Here is a tiny trained network, its code and every weight. The questions are about switching its units off for an input and a class, where a switched-off unit gives its printed mean instead of its output.

import numpy as np


def w(rows, s, z=0):
    codes = np.array(rows[::2]) - 128.0
    scale = np.full(codes.shape[1], s)
    scale[-1] = z or s
    return codes * scale


def f(y):
    return y / 2 * (1 + np.tanh(0.7978845608 * (y + 0.044715 * y**3)))


def log_softmax(a):
    a = a - a.max(-1, keepdims=True)
    return a - np.log(np.exp(a).sum(-1, keepdims=True))


def net(x, mask):
    res = np.array(x, float).reshape(1, 6) / 4 @ E
    y = f(res @ A[0][:, :-1].T + A[0][:, -1])
    res = res + np.where(mask, y, B[0][:, -1]) @ B[0][:, :-1]
    return log_softmax(res[-1] @ U[:, :-1].T + U[:, -1])


A, B = {}, {}
E = w([
[162,95,228],'x0',
[146,33,110],'x1',
[141,112,159],'x2',
[122,136,102],'x3',
[2,98,161],'x4',
[122,206,189],'x5',
],0.0073)
A[0] = w([
[208,230,112,221],'n0',
[134,68,192,134],'n1',
[38,206,201,190],'n2',
[54,105,159,173],'n3',
[169,58,115,174],'n4',
[22,37,118,119],'n5',
[146,29,119,106],'n6',
[111,102,251,110],'n7',
[150,206,197,183],'n8',
[38,168,140,252],'n9',
[144,111,149,71],'n10',
[203,16,52,72],'n11',
[91,19,224,171],'n12',
[193,33,79,92],'n13',
[195,170,148,116],'n14',
[181,202,79,232],'n15',
[91,235,57,239],'n16',
],0.011,0.0031)
B[0] = w([
[255,15,204,245],'n0',
[71,127,99,174],'n1',
[165,248,122,254],'n2',
[83,156,72,195],'n3',
[162,182,137,176],'n4',
[35,117,6,220],'n5',
[136,147,34,175],'n6',
[98,116,128,211],'n7',
[192,145,185,221],'n8',
[99,212,124,230],'n9',
[182,64,91,124],'n10',
[146,182,22,213],'n11',
[100,176,78,235],'n12',
[216,151,54,194],'n13',
[171,118,130,175],'n14',
[189,79,222,222],'n15',
[123,139,253,240],'n16',
],0.0055,0.007)
U = w([
[183,61,172,240],'0',
[163,254,101,202],'1',
[41,188,116,168],'2',
[46,69,67,19],'3',
[200,145,207,2],'4',
],0.0091,0.0055)

Each question gives the input, the list of numbers given to net, and the class t.
The units are the neurons (one row each of A and B). Each row of codes is followed by its name. A weight is (code - 128) times the scale printed after its matrix; where a second scale follows, it is the last column's (A, B and U).
mask holds one flag per neuron, in row order. A switched-off neuron (its flag False) gives its mean, the last column of its row in B, instead of its output. The means were averaged over made-up inputs and are rounded, as every weight is.
A unit's drop is (log p(t) with every unit on - log p(t) with that unit switched off) / (log p(t) with every unit on - log p(t) with every unit switched off).
The circuit of an input: a set's keep is (log p(t) with only the set's units on - log p(t) with every unit switched off) / (log p(t) with every unit on - log p(t) with every unit switched off). Starting from the 12 units with the biggest drops (on a tie, the unit counted first), units are removed one at a time, each time the one whose removal leaves the highest keep (on an exact tie, the one counted first), for as long as the keep stays at least 0.8.
units of the circuit, in order: the units of the circuit, biggest drop first
most important unit: the unit with the biggest drop
k most important neurons: the k neurons with the biggest drops, biggest first
drop when u is switched off: that unit's drop, to one decimal
input [-6,-7,-4,4,-1,8], class 4: units of the circuit, in order -> (n0; n16)
input [2,4,4,-1,-4,-3], class 1: most important unit -> n11
input [0,8,6,-7,4,3], class 2: units of the circuit, in order -> (n0; n12)
input [5,3,4,8,-2,-5], class 1: units of the circuit, in order -> (n11; n0)
input [-2,6,-2,-5,1,-4], class 3: units of the circuit, in order -> (n2; n5)
input [5,-4,-4,-7,-6,3], class 4: 2 most important neurons -> (n8; n5)
input [0,2,-3,-5,6,-5], class 3: 2 most important neurons -> (n5; n2)
input [-5,6,-7,3,-1,3], class 0: units of the circuit, in order -> (n2; n12)
input [4,-6,4,1,-8,1], class 4: 2 most important neurons -> (n8; n5)
input [1,6,-2,4,1,-6], class 3: 4 most important neurons -> (n2; n5; n9; n8)
input [4,8,-7,3,5,5], class 2: 2 most important neurons -> (n0; n12)
input [6,-6,-2,-3,3,-5], class 2: 2 most important neurons -> (n0; n13)
input [1,7,4,6,5,-8], class 3: drop when n5 is switched off -> 0.4
input [-1,8,7,-2,1,-3], class 3: drop when n2 is switched off -> 0.4
input [5,6,-4,6,-4,-5], class 1: drop when n11 is switched off -> 0.2
input [-6,-1,-8,-8,-3,-4], class 0: most important neuron -> (n2)
